(in the rows, 128 means zero)
Facts:
k200 (Θ a) (σ zimor)
k32 (Θ a) (σ zimor)
k676 (Θ e) (μ k410, k531, k356, k373) (σ zimor)
k419 (Θ e) (σ zimor)
k706 (Θ d) (μ k82, k669) (σ zimor)
k82 (Θ e) (σ zimor)
k124 (Θ b) (σ dastil)
k190 (Θ b) (σ zimor)
k822 (Θ b) (μ k597) (σ zimor)
k870 (Θ c) (μ k614) (σ trufluklum)
k975 (Θ a) (μ k17, k938, k384, k129) (σ zimor)
k950 (Θ b) (σ trufluklum)
k384 (Θ e) (σ zimor)
k629 (Θ a) (μ k253, k52, k737) (σ zimor)
k799 (Θ c) (μ k938, k82, k684, k163, k565) (σ zimor)
k876 (Θ a) (σ trufluklum)
k286 (Θ b) (σ dastil)
k477 (Θ e) (μ k588, k944, k253) (σ zimor)
k156 (Θ a) (σ dastil)
k407 (Θ b) (μ k156, k143, k642, k858, k527) (σ zimor)
k761 (Θ e) (σ dastil)
k819 (Θ c) (μ k950, k368, k845) (σ trufluklum)
k17 (Θ d) (σ zimor)
k253 (Θ b) (σ trufluklum)
k148 (Θ b) (μ k991, k419) (σ trufluklum)
k893 (Θ c) (μ k90, k353, k876) (σ zimor)
k614 (Θ e) (σ zimor)
k51 (Θ d) (μ k315, k669) (σ dastil)
k103 (Θ c) (σ zimor)
k269 (Θ c) (μ k531) (σ zimor)
k983 (Θ b) (μ k950) (σ zimor)
k934 (Θ e) (σ dastil)
k340 (Θ d) (μ k208, k143, k124) (σ zimor)
k510 (Θ a) (σ zimor)
k784 (Θ a) (μ k324, k52, k529) (σ trufluklum)
k368 (Θ e) (σ zimor)
k829 (Θ b) (μ k127, k529, k724, k542, k642) (σ trufluklum)
k980 (Θ b) (μ k374, k253, k573) (σ zimor)
k721 (Θ b) (μ k163) (σ dastil)
k13 (Θ a) (σ dastil)
k976 (Θ a) (σ zimor)
k554 (Θ c) (σ zimor)
k73 (Θ a) (σ zimor)
k65 (Θ a) (μ k324, k785, k761, k13) (σ zimor)
k87 (Θ c) (σ zimor)
k699 (Θ a) (σ zimor)
k52 (Θ c) (σ zimor)
k597 (Θ a) (σ zimor)
k324 (Θ c) (σ dastil)
k226 (Θ b) (μ k738, k124, k684, k724, k542) (σ zimor)
k532 (Θ d) (σ zimor)
k352 (Θ e) (μ k631, k637, k991, k52, k521, k662) (σ dastil)
k373 (Θ e) (σ dastil)
k408 (Θ e) (σ zimor)
k137 (Θ e) (μ k129) (σ trufluklum)
k302 (Θ e) (μ k358, k735, k232, k689) (σ dastil)
k974 (Θ d) (σ dastil)
k120 (Θ a) (μ k152) (σ trufluklum)
k619 (Θ e) (μ k170, k183, k152, k684, k565) (σ trufluklum)
k731 (Θ e) (μ k86) (σ zimor)
k233 (Θ e) (σ zimor)
k90 (Θ b) (σ zimor)
k234 (Θ a) (μ k594) (σ zimor)
k857 (Θ b) (μ k638, k934, k82, k613, k484) (σ zimor)
k998 (Θ c) (μ k974, k208, k991, k408, k183) (σ dastil)
k581 (Θ a) (σ zimor)
k588 (Θ d) (σ trufluklum)
k527 (Θ b) (σ zimor)
k152 (Θ c) (σ zimor)
k684 (Θ b) (σ zimor)
k181 (Θ a) (σ trufluklum)
k6 (Θ c) (μ k554) (σ trufluklum)
k520 (Θ e) (μ k374, k252, k241, k972, k642) (σ zimor)
k735 (Θ b) (σ zimor)
k79 (Θ c) (μ k820, k554, k684, k485, k724) (σ dastil)
k689 (Θ d) (σ dastil)
k356 (Θ b) (σ trufluklum)
k565 (Θ c) (σ trufluklum)
k314 (Θ d) (μ k581) (σ zimor)
k617 (Θ a) (μ k408, k353, k373, k330) (σ trufluklum)
k485 (Θ e) (σ dastil)
k351 (Θ e) (μ k699, k938, k729) (σ zimor)
k470 (Θ e) (σ zimor)
k143 (Θ c) (σ zimor)
k330 (Θ e) (σ dastil)
k531 (Θ e) (σ zimor)
k928 (Θ a) (μ k163, k483) (σ zimor)
k232 (Θ d) (σ trufluklum)
k394 (Θ a) (μ k390, k253, k86, k705) (σ zimor)
k476 (Θ b) (σ zimor)
k737 (Θ b) (σ trufluklum)
k932 (Θ a) (μ k143, k845, k902) (σ dastil)
k858 (Θ b) (σ trufluklum)
k613 (Θ e) (σ zimor)
k133 (Θ a) (μ k938, k994) (σ zimor)
k243 (Θ d) (μ k238, k103, k845, k233, k532) (σ dastil)
k637 (Θ a) (σ zimor)
k594 (Θ b) (σ trufluklum)
k371 (Θ a) (μ k920, k127) (σ zimor)
k390 (Θ c) (σ trufluklum)
k208 (Θ b) (σ zimor)
k769 (Θ a) (σ trufluklum)
k210 (Θ e) (μ k200, k614) (σ trufluklum)
k982 (Θ b) (μ k163, k486) (σ zimor)
k183 (Θ e) (σ zimor)
k494 (Θ c) (σ dastil)
k767 (Θ a) (σ trufluklum)
k567 (Θ b) (μ k17, k769, k241, k972, k684, k705) (σ zimor)
k358 (Θ b) (σ dastil)
k86 (Θ d) (σ dastil)
k662 (Θ c) (σ dastil)
k484 (Θ a) (σ trufluklum)
k832 (Θ e) (μ k190, k521, k103, k565, k203) (σ zimor)
k991 (Θ b) (σ zimor)
k54 (Θ b) (μ k419) (σ zimor)
k631 (Θ a) (σ trufluklum)
k127 (Θ d) (σ dastil)
k323 (Θ a) (μ k73, k597, k32) (σ zimor)
k729 (Θ d) (σ trufluklum)
k551 (Θ c) (μ k286, k252, k737) (σ dastil)
k642 (Θ a) (σ zimor)
k374 (Θ b) (σ zimor)
k521 (Θ d) (σ zimor)
k920 (Θ b) (σ dastil)
k845 (Θ a) (σ zimor)
k725 (Θ b) (μ k353, k160, k13, k724, k35) (σ trufluklum)
k898 (Θ e) (μ k247, k203, k330) (σ dastil)
k785 (Θ c) (σ zimor)
k635 (Θ c) (μ k127, k252, k510, k581, k476) (σ zimor)
k317 (Θ e) (μ k638, k208, k972, k976, k232, k35) (σ dastil)
k944 (Θ e) (σ zimor)
k194 (Θ d) (σ zimor)
k294 (Θ b) (μ k769, k684) (σ trufluklum)
k8 (Θ a) (μ k410, k247, k944) (σ zimor)
k486 (Θ d) (σ zimor)
k363 (Θ e) (μ k494, k484, k761, k737, k87) (σ dastil)
k163 (Θ a) (σ zimor)
k601 (Θ a) (μ k588, k253, k252, k729, k315, k510) (σ trufluklum)
k938 (Θ b) (σ zimor)
k353 (Θ b) (σ zimor)
k203 (Θ c) (σ zimor)
k902 (Θ c) (σ zimor)
k820 (Θ c) (σ dastil)
k238 (Θ d) (σ dastil)
k129 (Θ a) (σ zimor)
k994 (Θ a) (σ zimor)
k724 (Θ a) (σ trufluklum)
k35 (Θ d) (σ zimor)
k738 (Θ e) (σ zimor)
k705 (Θ e) (σ dastil)
k573 (Θ b) (σ dastil)
k160 (Θ e) (σ trufluklum)
k529 (Θ a) (σ dastil)
k719 (Θ e) (μ k156, k160, k13) (σ dastil)
k202 (Θ a) (μ k384, k232, k689, k669) (σ trufluklum)
k170 (Θ c) (σ dastil)
k559 (Θ d) (μ k820, k200, k597) (σ dastil)
k315 (Θ d) (σ zimor)
k972 (Θ c) (σ zimor)
k365 (Θ b) (μ k699, k470, k684) (σ trufluklum)
k410 (Θ b) (σ trufluklum)
k19 (Θ e) (μ k358, k631, k594, k129, k485) (σ trufluklum)
k669 (Θ e) (σ dastil)
k426 (Θ e) (μ k876) (σ dastil)
k252 (Θ a) (σ zimor)
k981 (Θ d) (μ k103, k368) (σ zimor)
k638 (Θ e) (σ zimor)
k483 (Θ b) (σ zimor)
k506 (Θ c) (μ k767, k662, k484, k152) (σ zimor)
k868 (Θ b) (μ k156, k181, k689) (σ zimor)
k247 (Θ c) (σ zimor)
k945 (Θ e) (μ k494, k384, k32) (σ zimor)
k542 (Θ e) (σ dastil)
k241 (Θ c) (σ dastil)

Known rows:
k137: 118 101 139 49 183 107 83 81 204 118 114 82 109 113 103 87 117 168 104 135 141 72 107 111 161 140 150 136
k163: 136 133 114 128 97 112 150 98 152 129 146 122 101 161 169 145 165 184 128 120 90 88 124 153 105 200 171 88
k857: 78 139 87 64 182 181 150 102 162 132 162 114 102 120 145 100 139 155 130 110 138 128 75 118 136 186 120 110
k542: 144 131 154 95 175 107 80 154 132 87 162 75 160 165 164 112 157 71 109 71 115 137 128 110 124 161 107 143
k991: 128 140 94 101 149 161 134 171 138 152 173 130 159 142 149 123 151 116 160 141 112 152 121 108 128 190 106 136
k314: 100 112 83 116 168 183 143 100 170 171 137 118 99 105 144 110 135 152 147 71 140 104 66 147 115 162 100 94
k983: 80 131 89 94 177 183 150 94 151 168 177 113 109 147 148 94 135 106 136 121 150 117 69 111 150 185 113 114
k86: 145 134 120 122 116 120 78 123 132 90 129 131 152 110 166 87 155 110 145 63 93 93 124 118 108 166 98 111
k597: 106 74 138 120 91 105 125 108 144 175 154 118 110 156 141 142 144 169 123 127 93 156 128 164 141 175 121 94
k719: 131 107 159 82 180 170 76 77 140 112 175 73 117 172 157 76 141 72 103 60 147 82 94 109 151 145 121 135
k371: 73 79 106 118 97 153 126 78 172 173 136 78 92 140 148 139 146 167 109 112 105 143 86 170 153 158 115 84
k87: 91 120 75 106 130 185 106 112 128 111 143 135 160 145 151 124 120 158 168 146 103 158 129 113 99 168 128 102
k510: 124 92 114 120 94 107 106 138 145 168 127 100 102 134 149 144 162 168 133 136 88 155 125 170 131 159 107 90
k601: 102 108 90 113 131 110 77 79 209 118 91 72 93 107 113 122 162 178 119 147 92 71 101 170 171 134 96 85
k54: 78 132 89 87 177 183 148 97 152 163 172 110 106 141 148 94 139 115 133 122 145 124 67 110 149 181 109 109
k551: 77 136 74 106 161 184 77 74 131 85 127 112 100 142 173 71 137 110 156 91 105 79 125 123 108 141 101 88
k351: 114 133 119 52 181 172 143 137 166 110 140 74 97 118 134 134 159 163 106 85 148 142 73 145 113 153 144 129
k302: 120 113 162 50 181 164 77 74 145 90 160 88 106 150 138 71 155 130 102 58 116 95 111 112 138 142 128 139

Rows:
No name comes twice in this set of rows, the named rows included.
143 132 160 56 181 111 80 130 134 86 155 109 158 146 146 93 166 139 103 64 91 140 127 108 118 146 118 143 -> k669
120 144 92 56 173 137 146 170 146 95 147 134 150 115 151 135 156 177 156 128 101 153 125 115 110 196 119 136 -> k938
68 72 131 106 99 152 145 76 169 177 149 97 94 152 137 138 132 170 106 94 104 145 96 168 157 161 137 87 -> k323
137 142 137 75 148 128 79 117 128 86 164 135 164 149 167 72 155 112 124 80 93 127 129 103 142 192 103 138 -> k358
135 141 101 93 180 183 120 154 147 131 134 71 96 116 132 130 168 108 111 136 125 128 58 151 118 136 98 103 -> k477
104 112 146 51 178 177 153 108 157 158 159 80 106 131 116 112 154 157 103 84 136 147 79 122 120 139 141 138 -> k945
143 126 151 53 183 117 139 172 135 140 155 105 154 128 119 136 162 163 113 115 103 155 124 117 108 150 131 145 -> k384
124 131 103 77 179 183 118 147 155 147 150 70 98 125 135 125 163 95 113 120 152 147 61 147 125 139 105 118 -> k520
104 93 131 119 140 170 77 73 149 137 155 128 118 128 162 69 100 87 109 62 145 69 101 114 139 181 101 104 -> k559
69 99 73 71 148 183 77 75 130 82 139 81 108 147 175 68 78 81 161 63 159 128 125 136 106 201 131 88 -> k79
139 127 94 111 138 141 133 168 143 158 128 136 146 105 137 129 155 169 163 93 96 150 125 133 103 163 97 117 -> k315
67 92 72 101 161 189 128 72 128 157 153 126 113 160 151 91 93 138 167 130 149 144 119 114 103 161 140 90 -> k893
137 95 106 96 169 100 80 104 191 145 104 137 161 107 109 93 102 177 161 134 99 78 126 111 139 157 102 127 -> k232
79 70 101 106 113 106 77 74 209 161 104 74 93 118 124 130 97 171 113 140 115 73 109 168 174 162 135 87 -> k120

The same nodes again, as new rows of numbers:
Known rows:
k565: 171 156 98 110 132 100 137 100 136 94 137 139 138 143 110 87 103 104 151 150 98 156 123 129 115 145 115 115 114 164 128 95 163 147 136 149 100 133 92 114 121 128 133 119 146 117 110 116 102 92 155 140 134 113
k735: 127 102 118 136 141 161 109 146 128 144 141 134 115 113 149 154 128 117 92 106 115 150 155 155 101 123 129 137 142 113 139 161 117 141 124 91 129 136 141 127 125 113 143 80 105 143 121 128 126 133 136 97 119 155
k426: 92 170 127 134 127 93 136 154 148 132 126 143 166 121 124 116 135 154 184 115 147 113 91 105 175 103 130 94 162 119 100 110 116 105 123 138 119 111 154 132 157 130 100 144 115 132 153 154 125 147 102 150 150 130
k486: 157 109 122 155 137 158 145 115 105 161 146 107 122 122 110 133 107 126 88 140 145 133 133 162 114 122 139 132 133 141 150 114 127 133 141 117 116 131 133 128 97 106 129 109 172 154 109 111 125 92 155 132 108 121
k315: 129 119 140 136 145 155 143 122 124 183 133 106 106 116 103 150 115 149 95 147 130 118 118 140 118 122 135 132 102 116 143 118 139 143 144 95 125 135 104 144 89 99 120 113 162 152 111 103 126 109 136 124 116 107
k637: 151 91 125 124 98 131 110 119 149 99 130 106 124 139 142 156 142 96 143 127 120 131 134 146 114 134 132 145 109 136 147 131 129 116 108 134 116 132 119 129 131 110 142 137 148 112 127 103 137 128 139 122 100 140
k868: 111 95 153 142 153 171 103 142 89 152 103 138 114 112 152 153 134 128 87 115 142 123 163 132 130 133 133 150 160 102 141 173 92 140 130 109 150 117 174 123 148 131 139 114 105 134 130 146 144 151 132 102 122 163
k506: 146 148 140 141 109 114 141 85 113 131 122 121 136 143 119 162 137 102 128 152 127 120 146 105 134 167 144 146 143 142 135 98 109 123 137 167 125 115 162 125 155 116 111 156 173 116 127 135 124 115 154 143 98 130
k410: 126 105 141 114 169 141 124 162 100 117 93 108 114 76 140 144 98 83 140 142 98 128 107 143 106 102 109 83 118 109 89 175 141 145 118 112 130 142 80 115 121 121 175 107 121 137 116 144 118 73 132 112 148 140
k247: 146 137 135 108 114 108 115 107 143 121 124 96 123 127 122 158 132 120 160 148 92 138 119 132 133 141 141 113 99 130 126 92 139 124 136 155 86 133 84 136 134 82 98 128 166 115 135 114 137 103 143 174 122 117
k706: 137 120 141 166 140 153 146 108 93 171 124 121 121 118 104 155 119 127 76 144 160 112 132 133 129 128 150 154 154 134 145 123 111 142 146 117 137 112 165 130 121 124 134 130 168 154 113 131 123 108 145 114 104 132
k484: 144 111 107 112 124 114 140 122 155 81 122 132 136 135 141 107 108 101 154 141 115 141 124 135 99 134 114 135 98 137 129 151 164 145 105 120 130 148 86 126 128 139 163 135 130 109 105 111 95 121 129 96 118 129
k90: 116 91 141 128 148 154 105 168 114 137 107 107 122 98 155 169 126 111 126 116 109 141 143 161 116 109 129 109 139 97 122 163 112 138 126 108 117 128 127 134 142 100 144 91 122 140 131 132 138 114 138 117 119 165
k532: 155 86 125 138 148 175 109 130 99 139 122 119 110 121 111 102 104 143 106 121 130 146 131 159 141 106 137 111 142 147 160 117 124 133 155 136 109 106 121 124 98 124 129 110 145 148 125 109 158 94 151 162 130 118
k597: 143 95 104 120 96 131 107 117 164 107 146 123 128 150 147 134 142 125 132 114 121 145 148 147 107 138 127 163 104 125 157 144 136 125 104 111 112 141 118 134 137 109 135 121 135 115 117 96 122 147 141 105 101 140
k323: 134 105 136 144 100 140 121 105 127 112 116 126 129 146 146 159 150 108 117 134 146 122 149 123 120 156 141 177 126 136 150 141 111 123 109 143 140 119 167 122 149 138 142 158 149 112 125 121 136 152 132 99 97 149
k252: 134 96 143 108 105 129 113 122 162 120 132 112 90 138 139 139 147 141 127 121 120 132 134 128 99 137 127 152 62 114 139 131 149 126 117 122 126 151 77 146 100 111 127 136 123 105 121 94 145 147 111 120 119 113
k314: 127 111 162 143 153 160 140 120 93 182 111 110 103 116 106 151 119 153 83 151 149 105 124 130 139 125 142 142 123 118 142 126 115 141 155 118 146 114 127 133 114 113 111 135 154 150 113 118 146 116 130 129 125 115

Rows:
No name comes twice in this set of rows, the named rows included.
157 93 150 155 146 191 125 119 69 140 114 124 111 117 109 121 107 129 83 135 147 128 132 153 148 114 145 127 169 151 159 115 98 136 165 153 127 95 158 115 117 133 125 131 147 144 136 120 169 92 152 158 122 121 -> k981
120 103 169 118 108 134 114 121 120 115 108 119 101 141 138 155 150 124 120 133 137 104 147 113 131 150 136 166 94 121 147 143 114 127 119 142 158 125 135 134 139 139 131 165 127 108 133 117 152 163 120 120 109 121 -> k371
142 131 104 149 148 135 130 124 135 155 156 134 146 116 112 89 98 154 102 136 115 133 112 159 145 84 108 131 136 113 138 130 155 153 121 42 120 110 132 149 132 119 112 107 125 160 108 122 112 128 151 125 152 140 -> k689
105 143 129 144 112 126 143 138 117 127 119 124 139 136 115 150 151 121 158 106 172 118 118 109 147 140 161 111 176 154 120 94 78 82 159 211 119 126 170 110 114 147 120 145 150 123 161 136 135 123 110 146 110 110 -> k832
136 97 176 126 106 141 117 118 112 99 96 86 111 107 142 188 152 93 135 148 134 104 121 126 134 144 144 141 112 126 120 142 112 105 113 169 139 119 129 130 148 118 142 178 157 105 139 126 164 117 124 126 107 132 -> k8
99 120 161 122 174 153 125 153 77 126 70 146 138 96 146 132 104 92 114 150 122 119 131 129 127 122 122 126 164 104 116 191 107 170 113 110 172 113 158 111 169 158 164 135 97 132 117 170 130 134 135 89 135 161 -> k725
133 100 131 92 131 113 113 134 150 82 97 129 149 118 151 107 111 93 179 148 103 140 116 138 125 113 117 127 105 125 128 159 151 150 101 123 131 125 81 127 154 131 158 139 123 106 105 107 110 129 141 115 123 139 -> k876
122 130 181 124 131 113 152 107 99 98 87 131 105 124 127 140 121 107 122 169 146 89 119 84 119 153 126 157 96 130 112 150 133 134 112 157 183 134 117 117 126 173 159 189 127 107 116 144 127 132 104 98 130 121 -> k601
127 104 134 150 137 161 118 139 96 139 120 125 116 120 143 165 137 110 85 120 135 134 155 145 101 135 136 136 153 118 134 168 107 139 123 111 141 120 175 120 131 124 156 113 114 139 127 141 134 129 140 96 112 155 -> k822
104 176 133 142 117 98 138 147 129 120 124 125 161 107 122 126 138 138 174 127 152 102 82 104 179 113 124 90 175 140 89 106 102 75 127 168 119 109 161 125 149 147 108 160 129 132 160 166 136 112 97 165 153 127 -> k898
145 140 155 121 116 116 125 106 113 124 105 98 133 125 125 176 138 107 146 161 113 125 129 116 150 150 145 123 125 127 128 111 119 128 138 164 111 114 122 137 160 92 93 151 169 111 143 127 142 108 141 169 115 126 -> k269
146 139 128 143 146 141 146 112 119 154 147 111 114 100 107 111 103 154 98 152 125 110 101 145 133 91 100 111 109 117 126 116 159 134 125 65 129 120 114 142 106 120 116 124 133 165 114 132 119 96 128 141 161 120 -> k86
130 100 143 140 139 166 126 148 91 126 109 108 112 102 145 179 132 100 96 125 133 122 142 151 101 132 133 125 151 118 121 155 101 125 126 122 132 126 160 123 136 118 153 109 125 140 134 141 133 107 135 112 115 161 -> k54
135 145 153 164 137 142 151 112 100 161 139 121 123 107 100 124 112 143 85 158 150 95 110 130 152 111 113 137 133 120 125 117 137 130 120 82 161 103 158 133 141 142 119 156 138 168 118 159 128 106 124 127 154 132 -> k51

